Below are the code and all the weights of a small trained network. Each question names an input and a class and asks about switching units off, where a switched-off unit gives its printed mean instead of its output.

import numpy as np


def w(rows, s, z=0):
    codes = np.array(rows[::2]) - 128.0
    scale = np.full(codes.shape[1], s)
    scale[-1] = z or s
    return codes * scale


def f(y):
    return np.maximum(y, 0)


def log_softmax(a):
    a = a - a.max(-1, keepdims=True)
    return a - np.log(np.exp(a).sum(-1, keepdims=True))


def net(x, mask):
    res = np.array(x, float).reshape(1, 6) / 4 @ E
    y = f(res @ A[0][:, :-1].T + A[0][:, -1])
    res = res + np.where(mask, y, B[0][:, -1]) @ B[0][:, :-1]
    return log_softmax(res[-1] @ U[:, :-1].T + U[:, -1])


A, B = {}, {}
E = w([
[150,141,132,108,140],'x0',
[245,69,75,214,120],'x1',
[123,134,120,134,119],'x2',
[114,112,124,136,107],'x3',
[128,123,128,125,123],'x4',
[104,72,21,39,193],'x5',
],0.012)
A[0] = w([
[115,103,60,101,147,162],'neuron 0',
[116,77,23,71,181,174],'neuron 1',
[164,142,183,106,127,94],'neuron 2',
[192,108,63,177,123,101],'neuron 3',
[189,101,99,149,108,39],'neuron 4',
[158,156,242,186,94,161],'neuron 5',
[168,119,89,185,156,36],'neuron 6',
[2,196,173,53,123,2],'neuron 7',
],0.011,0.0022)
B[0] = w([
[74,185,127,132,111,193],'neuron 0',
[79,198,61,86,68,244],'neuron 1',
[114,161,115,109,135,154],'neuron 2',
[200,76,181,111,175,199],'neuron 3',
[184,97,161,149,179,176],'neuron 4',
[72,221,12,80,79,236],'neuron 5',
[155,60,155,124,145,175],'neuron 6',
[229,75,190,203,190,248],'neuron 7',
],0.011,0.015)
U = w([
[82,181,4,117,88,254],'0',
[198,28,190,156,203,2],'1',
],0.011,0.00014)

Each question gives the input, the list of numbers given to net, and the class t.
The units are the neurons (one row each of A and B). Each row of codes is followed by its name. A weight is (code - 128) times the scale printed after its matrix; where a second scale follows, it is the last column's (A, B and U).
mask holds one flag per neuron, in row order. A switched-off neuron (its flag False) gives its mean, the last column of its row in B, instead of its output. The means were averaged over made-up inputs and are rounded, as every weight is.
A unit's drop is (log p(t) with every unit on - log p(t) with that unit switched off) / (log p(t) with every unit on - log p(t) with every unit switched off).
The circuit of an input: a set's keep is (log p(t) with only the set's units on - log p(t) with every unit switched off) / (log p(t) with every unit on - log p(t) with every unit switched off). Starting from all 8 units, units are removed one at a time, each time the one whose removal leaves the highest keep (on an exact tie, the one counted first), for as long as the keep stays at least 0.8.
units of the circuit, in order: the units of the circuit, biggest drop first
k most important neurons: the k neurons with the biggest drops, biggest first
drop when u is switched off: that unit's drop, to one decimal
input [-4,-6,-1,7,5,-3], class 1: units of the circuit, in order	[neuron 7]
input [7,7,-4,6,-7,-7], class 0: 3 most important neurons	[neuron 5; neuron 7; neuron 2]
input [5,7,1,-3,-5,6], class 1: 4 most important neurons	[neuron 3; neuron 5; neuron 4; neuron 6]
input [0,5,-1,-2,6,-7], class 0: 2 most important neurons	[neuron 5; neuron 7]
input [-1,4,-6,-4,7,-5], class 0: 2 most important neurons	[neuron 5; neuron 7]
input [3,-1,3,8,0,0], class 1: 2 most important neurons	[neuron 5; neuron 1]
input [7,7,3,3,-2,-8], class 0: 2 most important neurons	[neuron 5; neuron 7]
input [-3,-4,-8,0,8,-2], class 1: 2 most important neurons	[neuron 1; neuron 7]
input [-6,-6,-7,1,-5,2], class 1: drop when neuron 7 is switched off	0.2
input [1,-6,5,-2,2,-3], class 1: drop when neuron 7 is switched off	1.1
input [2,5,-8,-1,8,-6], class 0: drop when neuron 7 is switched off	1.2
